Group and class of each row
[  2 -17 -15 -24 -19   9 -10  36   4 -19  -9  51  -2   3 -14  32   7  -4
   9  -3  10] : <90>.F
[  2   0  -7 -20 -43  -8 -16  15  39 -12  15  61  -3  13 -23  39   6   9
   5 -11  30] : <90>.W
[-13  15 -17 -18 -33  -1  -2  20   3  57  17  52   2   1 -24  22   3  -7
   9  -4   9] : <92>.H
[-15  14 -24 -20 -23  -2 -15  23  -8  -9  24  20  29  -2 -28  35  11 -24
   5  -9   0] : <92>.G
[  9  -3 -11 -24 -25   5   4  25   4 -13  19  39  -9   0 -17  28   4  -1
  -1   6  35] : <90>.F
[ -6   2 -10 -30 -31  -6 -12  20  21  -7  26  48 -11   4 -31  27   9   0
   6   2  12] : <90>.F
[ 16   2 -13 -34 -46   8 -16  26   0 -40  15  62 -11   3 -26  26  -6 -21
  11   0  16] : <90>.W
[  6   8 -19 -25 -28  -6 -14  34   1 -10  14  49   5   4  -5  23   0  -7
   0  -7  17] : <92>.G
[  0   9 -14  -9 -18  -5 -10  23   9  -8 -12  38 -16  -1  -3  16   7   7
  10   2  14] : <92>.G
[  3 -12 -15 -13 -21   6 -26  29  24 -10  29  45 -11  -1 -24  29   2  -6
  12   1  19] : <90>.F
[ -4  -4  -9 -19 -39   5  -3  10   6   0  23  61   7  19 -24  27  -5  -6
   0 -11   7] : <90>.F
[  0 -10  -3 -25 -12   1  -8  18  20  -8  32  56 -25  -2 -23   9  -5  -9
   1 -21   9] : <92>.G
[  5 -31 -19 -19 -35 -10 -25  35  10 -17  19  39  -8   5 -13  38  -5   2
  -2   4   9] : <90>.F
[ -3 -12 -10 -27 -30 -27 -24  23  17  -3 -16  60 -20  -1 -25  40  23  -3
   5  12  22] : <90>.F
[  6   2 -15  -6 -24  -2 -14  28   4 -10  25  35 -12   0 -19  28   0  -3
  37  10   6] : <92>.H
[ -7 -29 -12 -18 -27 -14   4  25   0 -15  24  54   9   9 -23  36   5  -4
   1  -3  -3] : <90>.W
[  4   5  -8 -16 -27  -2 -24  11  10 -15   8  34 -17  15 -14  27   0   8
   4  -5  -2] : <90>.W
[-11 -21  -6  -6 -37 -18 -13  26   3 -12  14  14  -2  -4 -29  37   8 -19
   7  17   5] : <90>.F
[  7   3 -25 -14 -41   0  -9  20  18 -23  18  33  -4   4 -21  17   5  -1
   7   4  12] : <92>.G
[  3 -10 -22 -11 -32  -1 -35  21   4 -21  19  58   0   4 -22  23  -3   1
  -1   5  -5] : <90>.W
[ -2  -4 -10 -22 -39  -5 -17  31  16  -6  18  47   2   3 -17  18  11  -9
  10  -6  20] : <90>.F
[ -2 -34  -4 -21 -21  -4 -11  25  13  -1  28  91  -5   8 -17  35   4 -12
   4  -2  11] : <90>.F
[ -3  -2 -18 -11 -40   0 -17  30   5 -16  33  36  13  -5 -33  31   0  -1
   8  -4  28] : <90>.F
[  5  27 -10 -12 -33  -4 -14  21   3  -8  23  43  -4  -1 -31  36   2  -2
   9   5 -23] : <92>.G
[-15   0 -17 -21 -12   2 -11  27 -19 -13  29  48  -3   2 -16  30   0  -9
   6  14  24] : <92>.H
[  8  -7 -10 -17 -30  -2  -1  22  -4 -25  11  36   2   6 -14  22 -16  -3
   5  -1  21] : <92>.H
[ 14 -11  -5 -11 -29  -9 -16  17  11   1  18  39   6  10 -15  32 -11  -2
   4   4  12] : <90>.F
[ 11  11 -18 -21 -26   5  -7  25   3 -16 -26  39   0   1 -25  25   7  -7
  48  20  18] : <92>.G
[  7   2 -20 -29 -27   9  -9  26  -2 -28  23  35 -13  -2 -43  31  10  -5
   3   1  11] : <90>.W
[  1  -2 -16 -17 -28  -2 -42  26  -6 -19  24  55 -10  11 -13   7   4  -5
   6   5  24] : <90>.W
[  4   2 -16 -24 -39   8 -23  25   1   7  14  53  -5   4 -22  50   1 -16
   0   9   0] : <90>.F
[ 14  10 -28 -14 -33   5  -3  27  13  -7  16  35  -9   0 -16  28  -5   2
   8  -3  12] : <90>.W
[  4  -1 -12  16 -28   3 -25  32  -8 -33  27  50 -10   0 -15  29  -3  17
   8  16  17] : <90>.W
[ -6   0 -17 -20 -36   5 -16  20  22  -7  14  49 -17  -2 -11  25  -9 -10
   8  -1   9] : <90>.F
[ -4 -10 -11 -19 -25   2 -18  19   4 -10  18  56  14  -1 -21  27 -18 -12
   1   8  -7] : <90>.W
[  5  -2 -19 -23 -28  -5  -5  29  15 -23 -14  70   1   6 -25  26   8  -2
  21   2  10] : <92>.G
[  4 -25 -20 -24 -31   0  -7  27  -2 -11  15  33 -14  11 -17  25  -1 -11
  14   4   7] : <92>.H

Group and class of each row
[  5  19   3   6  -9   4   1  -1  -2   2  -7   2 -15  -2   2  -7 -12  -2
   8  -1  10] : V.R
[ 11  -1   8 -15 -23   8  -1   2   0  -5  -5  -2 -18  -9 -16 -23 -14  -1
  -6  -2  14] : X.C
[ -7  -1   5   7   1   1  -5   4   0   0  -3  -5  -8  -4 -15  -4   3   1
  -7   1   7] : X.C
[  5   2  11  -6  -8   4  -9   2  -1   2 -15   3  -9 -10 -11 -16  -2   2
   2  -3  12] : X.B
[ 27 -12  17  -4  22  -8 -20  -3  10  -3 -41  21  12  -6  -2 -21   0  10
  37   5  -2] : X.B
[-14   4   7   5   4  -7 -16   2  -2  -2  -3  -6  -3  -4 -13  -5   9  -5
   0   1   6] : X.C
[ -3  -2   9   8   9   4 -10   1   1   0  -9   3   1  -7 -12   3   3   2
   7   1   2] : X.B
[ -1   1  13   2  15  -7 -20  -1   1  -1  -1   9   5   0  -9  -6  -5  -3
  17   2   1] : V.N
[ -8   1  11  11  13   1 -14   1   0   2   7  -3   2   3  -9   0   0  -3
   9   0   1] : V.E
[  2   4  13  -2   6  -3 -14  -3   4  -1   0   8   3  -4  -9 -10  -7  -1
  11   2   0] : V.E
[  2  -1  10  -5   3  -4 -10   0   1   0  -8   1   0  -4  -9 -10  -3  -2
  12  -2   5] : X.C
[-13   3  14   0   6  -5 -12   1  -4  -3  14   5  -1   2 -14 -10  -6  -4
  16  -2   8] : V.N
[  6  -9   9  -4   3 -11 -11   2   1  -3  -8   0  -2  -3 -13 -15  -4  -2
   2   1   0] : X.C
[ 3  0  3  1 -1  8  0  0  2  2 -7  4 -4 -6 -5 -6 -2  6  2  4  7] : X.B
[  9  -2   7 -17 -28   7   6   3  -1   9   8   0 -32  -5 -20 -39 -26  -2
  -4  -4  18] : V.N
[  2  -5   9   3   1   0 -11   1   2  -5 -10  11 -10  -5 -13 -23  -6   7
   7   1   9] : X.P
[  9  -8  12 -12  -1  -1  -9   2   3  -2 -15   9  -4   0 -18 -20  -2   4
  16  -2   9] : X.C
[ 28 -12  16 -22  -1  -5 -11  -3   7  -4 -26  23  -6   0 -13 -39 -17   4
  34  -3   9] : V.N
[ -1   5   8  -3  -2   3 -10   1   0   1  -8   3  -4  -4  -7 -13   0   4
   9   0   8] : X.P
[  0  -6  12 -10  -2 -10 -12   3   0  -3 -11  -1  -9  -3 -20 -13  -1   0
   0   0  11] : X.C
[  0   7   4  -1  -7  -4  -4   2  -1  -3 -11   2  -9  -8 -10  -6  -1  -1
   0   0   6] : X.C
[  2  -3  11   7  21  -5 -12  -4   2   0  -3   3  14  -2  -2   2   2  -2
  20   2  -8] : V.E
[-18  -1   1   6  -6  -6  -7   4  -5  -3   6 -14  -5  -2 -12   4   9  -4
 -13   0   2] : X.P
[ 12   4  10   2 -10   1  -9   1   2  -1 -12  10 -15  -9 -14 -23  -9   1
  16  -1  11] : X.P
[ -8  -2   6   2   6  -5 -16   4  -2  -1  -2  -7   0   2 -11  -1   5  -2
  -6   2   5] : X.C
